In the rows, zero is written as 128.
Facts:
J_485 {Λ=J_103 J_498 J_232, Φ=147}
J_898 {Φ=398}
J_521 {Λ=J_498, Φ=398}
J_953 {Λ=J_508 J_498, Φ=259}
J_93 {Φ=259}
J_962 {Λ=J_991 J_455 J_110 J_167, Φ=259}
J_910 {Λ=J_21, Φ=259}
J_689 {Λ=J_607 J_162, Φ=259}
J_608 {Λ=J_4, Φ=811}
J_508 {Λ=J_932, Φ=259}
J_82 {Λ=J_958, Φ=259}
J_644 {Λ=J_381, Φ=259}
J_885 {Λ=J_466, Φ=259}
J_144 {Λ=J_521, Φ=259}
J_338 {Λ=J_498, Φ=259}
J_905 {Λ=J_496 J_498 J_500, Φ=398}
J_357 {Φ=398}
J_576 {Λ=J_932, Φ=398}
J_558 {Λ=J_151 J_381, Φ=398}
J_257 {Λ=J_377, Φ=259}
J_406 {Λ=J_357, Φ=603}
J_164 {Λ=J_932, Φ=603}
J_671 {Λ=J_607 J_162 J_644, Φ=603}
J_136 {Λ=J_676 J_466 J_609, Φ=518}
J_609 {Λ=J_932, Φ=259}
J_301 {Λ=J_57 J_485 J_162, Φ=398}
J_180 {Λ=J_885, Φ=259}
J_722 {Λ=J_554 J_609, Φ=147}
J_870 {Λ=J_432, Φ=259}
J_858 {Λ=J_160, Φ=518}
J_353 {Λ=J_997 J_508 J_93, Φ=603}
J_40 {Λ=J_502 J_57 J_21 J_644, Φ=147}
J_232 {Λ=J_338 J_576, Φ=259}
J_219 {Λ=J_898 J_992, Φ=603}
J_500 {Φ=398}
J_732 {Λ=J_976, Φ=147}
J_735 {Λ=J_991 J_455, Φ=259}
J_927 {Λ=J_932, Φ=603}
J_396 {Λ=J_498, Φ=259}
J_607 {Λ=J_498, Φ=259}
J_11 {Λ=J_607 J_498, Φ=398}
J_932 {Φ=398}
J_676 {Λ=J_554, Φ=147}
J_45 {Λ=J_357 J_607 J_160, Φ=398}
J_4 {Λ=J_498, Φ=398}
J_997 {Λ=J_151 J_498, Φ=259}
J_210 {Λ=J_554 J_607, Φ=259}
J_992 {Λ=J_735 J_466 J_21 J_722 J_644, Φ=259}
J_65 {Φ=603}
J_773 {Λ=J_554 J_485, Φ=259}
J_288 {Λ=J_151 J_455 J_871, Φ=147}
J_287 {Λ=J_962 J_607 J_885, Φ=259}
J_974 {Λ=J_240, Φ=259}
J_313 {Λ=J_997 J_338, Φ=259}
J_709 {Λ=J_962 J_609, Φ=398}
J_983 {Λ=J_588, Φ=811}
J_610 {Φ=398}
J_496 {Λ=J_57, Φ=518}
J_883 {Λ=J_792 J_607 J_609 J_498, Φ=332}
J_554 {Λ=J_607 J_932, Φ=259}
J_553 {Λ=J_607, Φ=398}
J_851 {Λ=J_689 J_840, Φ=398}
J_283 {Λ=J_498, Φ=332}
J_853 {Λ=J_976 J_554 J_381 J_498 J_553, Φ=259}
J_366 {Φ=332}
J_840 {Φ=603}
J_240 {Φ=259}
J_466 {Λ=J_607 J_932 J_576, Φ=603}
J_94 {Λ=J_357 J_991 J_521, Φ=147}
J_103 {Φ=259}
J_588 {Λ=J_21 J_498, Φ=811}
J_685 {Λ=J_118 J_498 J_500, Φ=259}
J_937 {Λ=J_588 J_57 J_381 J_607, Φ=259}
J_642 {Λ=J_432 J_968, Φ=259}
J_22 {Λ=J_498, Φ=259}
J_991 {Λ=J_976, Φ=259}
J_549 {Φ=518}
J_21 {Λ=J_554 J_381 J_498, Φ=811}
J_118 {Λ=J_937, Φ=259}
J_958 {Λ=J_381 J_609 J_773, Φ=147}
J_636 {Λ=J_381 J_232, Φ=147}
J_381 {Λ=J_498, Φ=332}
J_952 {Λ=J_792 J_11, Φ=811}
J_982 {Λ=J_357 J_498, Φ=518}
J_39 {Λ=J_498, Φ=811}
J_223 {Λ=J_671 J_498, Φ=811}
J_891 {Λ=J_554 J_498, Φ=259}
J_455 {Λ=J_240 J_932, Φ=259}
J_904 {Λ=J_466 J_39, Φ=603}
J_295 {Φ=518}
J_968 {Λ=J_962 J_953 J_93, Φ=603}
J_823 {Λ=J_110, Φ=811}
J_498 {Φ=603}
J_567 {Λ=J_110 J_581 J_609, Φ=811}
J_792 {Λ=J_576, Φ=603}
J_230 {Φ=332}
J_530 {Λ=J_792 J_224, Φ=603}
J_502 {Λ=J_240, Φ=332}
J_581 {Λ=J_607, Φ=259}
J_976 {Λ=J_508, Φ=259}
J_227 {Λ=J_853, Φ=398}
J_162 {Λ=J_885, Φ=259}
J_770 {Λ=J_607, Φ=259}
J_129 {Φ=147}
J_179 {Φ=259}
J_985 {Λ=J_502, Φ=518}
J_187 {Λ=J_240 J_671 J_549 J_498, Φ=811}
J_399 {Φ=811}
J_662 {Λ=J_576, Φ=811}
J_706 {Λ=J_11, Φ=147}
J_274 {Λ=J_962 J_932, Φ=398}
J_167 {Λ=J_498, Φ=398}
J_110 {Φ=398}
J_377 {Λ=J_521 J_466 J_554, Φ=147}
J_583 {Λ=J_904, Φ=603}
J_160 {Φ=603}
J_458 {Λ=J_151, Φ=147}
J_488 {Λ=J_885, Φ=603}
J_497 {Λ=J_588 J_498, Φ=811}
J_626 {Λ=J_39 J_953, Φ=518}
J_290 {Λ=J_232, Φ=398}
J_432 {Λ=J_932, Φ=259}
J_871 {Λ=J_230, Φ=259}
J_224 {Φ=603}
J_499 {Λ=J_607 J_162, Φ=398}
J_961 {Λ=J_485, Φ=811}
J_151 {Λ=J_381 J_498, Φ=518}
J_57 {Λ=J_498, Φ=259}

Known rows:
J_497: [138 106 118 122  99 114 136 137 115 135 103 153 131 108 138 122 142 106
 136 135 113 135 126 151 139 129 137 120 131 145 138 133 146 173 151 127
 131 131 116 135 121]
J_891: [140 105 122 127 105 118 133 130 134 127 120 146 159 128 131 121 142 138
 136 121 119 134 127 175 118 125 142 116 140 134 118 125 125 156 140 129
 129 128 136 125 125]
J_558: [137 106 114 111  94 116 145 123 131 145  98 156 134 103 140 131 123 111
 132 133 116 132 131 152 135 121 143 137 123 143 127 139 141 165 145 139
 132 130 111 132 119]
J_581: [124 126 124 130 140 147 119 146 124 112 126 115 139 152 136 116 137 140
 139 123 138 125 131 156 116 130 122 121 130 117 144 122 127 119 124 140
 108 141 146 135 128]
J_496: [133 125 123 123 119 118 134 137 135 124 125 136 127 120 137 126 111 123
 148 146 123 137 102 129 147 126 134 157 124 132 169 119 159 148 144 131
 102 121 101 139 109]
J_962: [127 119 142 124 141 172 127 116 138 138 140 126 116  81 121 134 130 124
 121 117 148 136 151 124 105 137 128 136 127 124  99 122 112 120 118 142
 127 131 153 108 131]
J_136: [125 134 126 112 123 121 138 115 144 138 126 116 126 148 146 125 153 145
  99 123 127  98 135 167 119 119 157 118 144 146  80 105 131 148 117  89
 153 127 140 124 114]
J_458: [146 115 122 121 111 121 142 118 135 121 116 151 144  94 119 124 106 124
 131 130 120 132 133 147 136 128 145 150 131 131 147 127 140 154 147 142
 127 124  98 122 123]
J_223: [136 111 116 126 119 119 134 146 123 132 101 142 132 123 148 113 145 113
 134 145 110 125 123 155 133 132 134 120 129 140 129 122 139 171 149 119
 126 136 121 146 130]
J_301: [127 113 106 113 110 103 136 141 127 132  98 141 138 155 155 126 141 132
 134 137 104 109 123 169 131 121 149 117 132 142 122 127 135 161 138 109
 134 138 122 147 129]
J_118: [139 114 120 137 113 128 124 142 127 121 115 138 144 127 129 121 111 133
 154 130 128 139 110 143 123 132 127 142 126 117 168 135 145 130 142 153
 102 133 116 128 132]
J_110: [103 151 143 115 155 196 123 121 120 146 149 106  82 109 132 134 117 110
 119 122 161 123 147  77 115 138 106 163  96 111 144 144 142  98 100 151
 101 135 159 117 133]
J_610: [113 141 118 105 132 127 147 129 124 115 102 142 104 148 113 153  85 109
 108 126 136 112 149  81 151 124 103 115 110 118 146 149 128 103 103  97
 135 144 101 120 132]
J_953: [136 122 140 131 111 148 126 114 127 139 137 136 133 108 119 131 128 126
 130 113 141 148 135 137 119 127 132 140 125 125 134 144 136 123 130 154
 132 119 143 113 124]
J_952: [134 141 119 128 115  87 125 131 114 135 120 134 121 173 137 130 159 128
 118 130 108 115 120 143 133 118 134  93 143 148 107 134 134 144 131 102
 157 123 130 133 124]
J_396: [146 105 123 134 101 121 129 133 130 127 116 154 158 113 126 122 127 127
 151 129 118 149 118 159 128 129 134 128 131 135 146 132 126 148 150 147
 122 127 118 127 120]
J_499: [118 116 112 119 134 135 133 148 128 121 100 122 136 167 159 112 147 137
 126 137 113  94 130 164 126 125 128 108 128 133 122 107 127 148 115 106
 123 146 143 149 127]
J_366: [113 141 121 114 128 120 143 142 120 106 110 138 123 135 101 148  89 118
 101 125 136  99 148  77 147 130 110 119 118 127 156 142 128  97 101  92
 135 142  86 116 149]
J_500: [125 140 122 125 124 138 120 136 117 131 128 129 108 131 130 136  98 109
 157 140 129 138 104  97 142 134 107 161 111 118 202 158 152 126 141 163
  88 128 121 133 126]

Rows:
No name comes twice in this set of rows, the named rows included.
[142 116 129 133 103 132 127 125 129 130 125 150 140 100 112 131 107 121
 148 121 127 149 124 138 128 130 132 151 118 127 163 145 144 140 145 163
 116 124 122 119 121] | J_997
[137 100 124 122 132 117 148 116 150 136 111 148 134  72 118 134 109 123
 111 140 120 118 158 130 124 130 157 128 134 136  75 103 113 147 140 109
 155 131  97 121 134] | J_288
[141 113 119 125 110 127 128 137 140 135 114 145 149 118 125 129 126 132
 141 132 122 128 131 158 118 124 141 129 132 132 125 132 129 145 147 137
 125 128 125 127 131] | J_910
[126 124 119 118 145 136 139 135 143 124 113 143 119  94  95 155  71 120
 117 135 143 121 159  90 124 131 129 138 112 114 133 141 113 104 125 113
 138 139  97 109 148] | J_871
[138  97 113 131 127 108 135 140 136 139  94 137 128  82 143 129 147 101
 137 165 105 121 138 120 128 131 142 100 142 149  73  98  97 165 158  93
 137 127 112 147 135] | J_187
[118 127 110 133 149 137 123 158 132 103 112 117 149 179 144 110 134 151
 136 132 130 102 128 176 110 129 124 115 130 114 144 118 129 127 124 125
 108 150 140 143 140] | J_689
[130 118 128 130 162 118 133 131 163 142 123 117 119  75 128 145 111 113
 128 169 121 123 136  68 127 133 142 122 149 136  61  85  87 128 150  73
 133 114 101 148 130] | J_985
[118 116 138 139 164 122 113 152 150 145 139 101 114  70 120 147 116 106
 144 171 129 125 133  40 124 133 129 144 142 126  94 107  86 100 149 101
 116 113 109 140 152] | J_502
[138 115 141 151 137 127 148 119 113  88 119 140 143  97 129 109 144 114
 119  99 121 160 111  98 169 131  84  81 137 133 121  82 101 143 114 116
 115 144 106 146 108] | J_406
[144 120 123 127 110  84 134 121 132 130 125 143 147 141 118 123 127 140
 128 126 110 128 127 169 133 118 155 125 139 138 122 130 135 150 145 125
 147 116 108 125 120] | J_636
[105 149 115 137 173 143 117 145 117  99 123 105 123 175 135 110 102 147
 123 129 136  96 121 118 127 139 114 143 103  93 174 111 148 104 103 124
  89 152 111 144 148] | J_840
[127 144 141 137 116 142 103 145 118 140 153 115 118 115 128 125 113 122
 159 145 137 146  95  97 131 128 117 190 113 123 199 158 163 110 144 170
  87 111 120 129 138] | J_381

Now the same things, written a new way:
Known rows:
J_676: [116 105 111 143 122 145 130 179 136 140 114 144 148 126 112 132 123 142
 132  65 114 126 169 147 130 160 151 122  99 139 113  87]
J_179: [122 121 134  87  75 111 110 112 133 148 141 108 124 115 123 137 134 139
 142 100 128 110 151 112 103 136 131  97 100 108 151 147]
J_953: [ 99 112 141  98 121 118 133 155 152 133  97  76 140 127 128 139  82 105
 134 120 118 178 119 119 111 133 137 110 119 144 106 138]
J_937: [141 134 130 156 112  95 147 126 132 136 120 155 130 131 157 134 159 106
 140 144 126 142 146 122 136 142 112 127 114 111 119 139]
J_853: [111 131 124 144 114 119 138 141 134 132  93 145 140 123 156 131 158 105
 129 142 127 167 130 120 130 165 117 123 102 129 115 124]
J_396: [123 127 146 134 114 107 143 129 138 133  97 146 131 137 167 138 142  96
 144 144 124 157 141 114 124 139 128 128 111 122 111 144]
J_870: [109 107 105  96 106 157 128 169 150 130 106  72 146 115 132 126  99 136
 137 112 141 142 123 132 108 152 116  85 102 150 110 140]
J_883: [101 134  90 134 104 173 139 131 135 125  94 175 175 131 181 106 168 121
 141  68 149 128 126 108 149 124 107 123 117 126  88 145]
J_502: [161 156 106 126  94 109 117 101  79 129 170 133 150 106 114 131 171 100
 138  70 134 141 116 138 118  87 152 127 146 148 128 156]
J_227: [106 142 130 137 132 106 117 113 126 134 108 134 130 126 163 129 157 128
 146 146  85 170 117 126 125 147 116 121 103 132 108 130]
J_357: [ 64 142 177  87 131 128  78 118 129 156 152 170 108 122 107 155 118 114
 124  93   8 161 118 114 108 141 155 132 110 103 110 108]
J_851: [103 130 125 102 135 125 121  91 166 116 142 160 132 128 144 165 132 135
 166 135 134 106 162 127 142 132  91  86 105  96 110 181]
J_898: [128 157 128 120 123 114  95 113  76 146 172 132 116 100 105 114 145 142
 138 114  84 142 126 151 113 146 126 120 103 125 128 116]
J_858: [ 71  98 104  92  96 131  93  50 149 154 107 191 121 141 145 189 185 138
 116  57  87 115 123 108 139 132 125 123 104 112 119 111]
J_353: [111 118  97 132 115 157 126 121 167 130  73  78 146 140 162 156 101 135
 141 165 145 151 114 103 117 127 122  79 117 183 102 146]
J_904: [ 97 133 112 136 122 176 124 152 152 128 114 117 136 137 136 133 112 139
 131 112 107 128 148 115 127 128 127  95 118 146  92 112]
J_983: [133 142 118 141 115  91 128 116 101 132 116 160 149 129 171 134 165 112
 158 115 115 146 134 106 129 127 135 131 127 113 102 148]
J_21: [149 150 122 150 124 110 127 145  74 143 141 157 150 114 130 125 169 112
 150  93  97 154 114 127 126 126 144 140 128 121 105 124]
J_823: [105 123  96 101 116 142 115 132 142 125 118 136 169 112 126 144 148 133
 159  76 136 130 112 129 117 142 122  90 121 139 106 146]

Rows:
No name comes twice in this set of rows, the named rows included.
[138 135 106 114 109 111 121 148 119 124 138  91 131 101  87 133 123 118
 132 107 117 163 111 156 105 138 137 102 117 157 118 128] | J_455
[126 135 141 136 121  79 132  88 127 133 103 137 124 138 180 156 138 122
 152 183 124 155 124 101 129 130 107 124 106 121 118 172] | J_905
[123 106 101  86  76 133  98  62 113 164 132 103 121 130 137 167 135 162
 132  61 126 110 144 121 122 105 133 113 110 122 122 122] | J_295
[103  89 105 133 103 112 117  88 183 132  72 184 146 139 127 173 191 121
 135 106 110 138 127 108 124 187 141 114 102 151 140 104] | J_94
[105 149 200 145 145 132 117 192  96 148 169 102  99 136  56 136  21  93
  97  79  21 177 154 121 113  76 196 136 132 117  76  82] | J_498
[105 115 121  90 115 145 119 185 130 134 115  61 140 112 108 123  70 129
 136  90 124 156 126 142 104 136 134  96 106 147 111 123] | J_432
[106 105  59 128 116 164 123 129 133 141  92 152 148 124 162 140 162 169
 136  66 135 133 127 151 155 146 105 119 109 150  90 102] | J_136
[112 130 107 106 104 169 130 181 119 153 119 127 167 114 173  95 133 160
 162  79 124 118 153 118 126 137 121 118 111 123  90 130] | J_662
[156 147 141 113 108 110 120 149 100 134 184  95 116 104  50 148 115  91
 131  93 101 160 136 161 104 105 156 119 126 129 125 134] | J_240
[137 140 170 140 116  83 134 145 114 140 161 126 118 127 106 137 108  88
 142 113 106 160 154 130 126 114 148 135 117  99 104 134] | J_57
[147 142  83 146 108 137 134 122 118 127 117 159 144 112 132 123 197 126
 137 130 124 147 127 151 126 174 106 118 112 142 124 121] | J_992

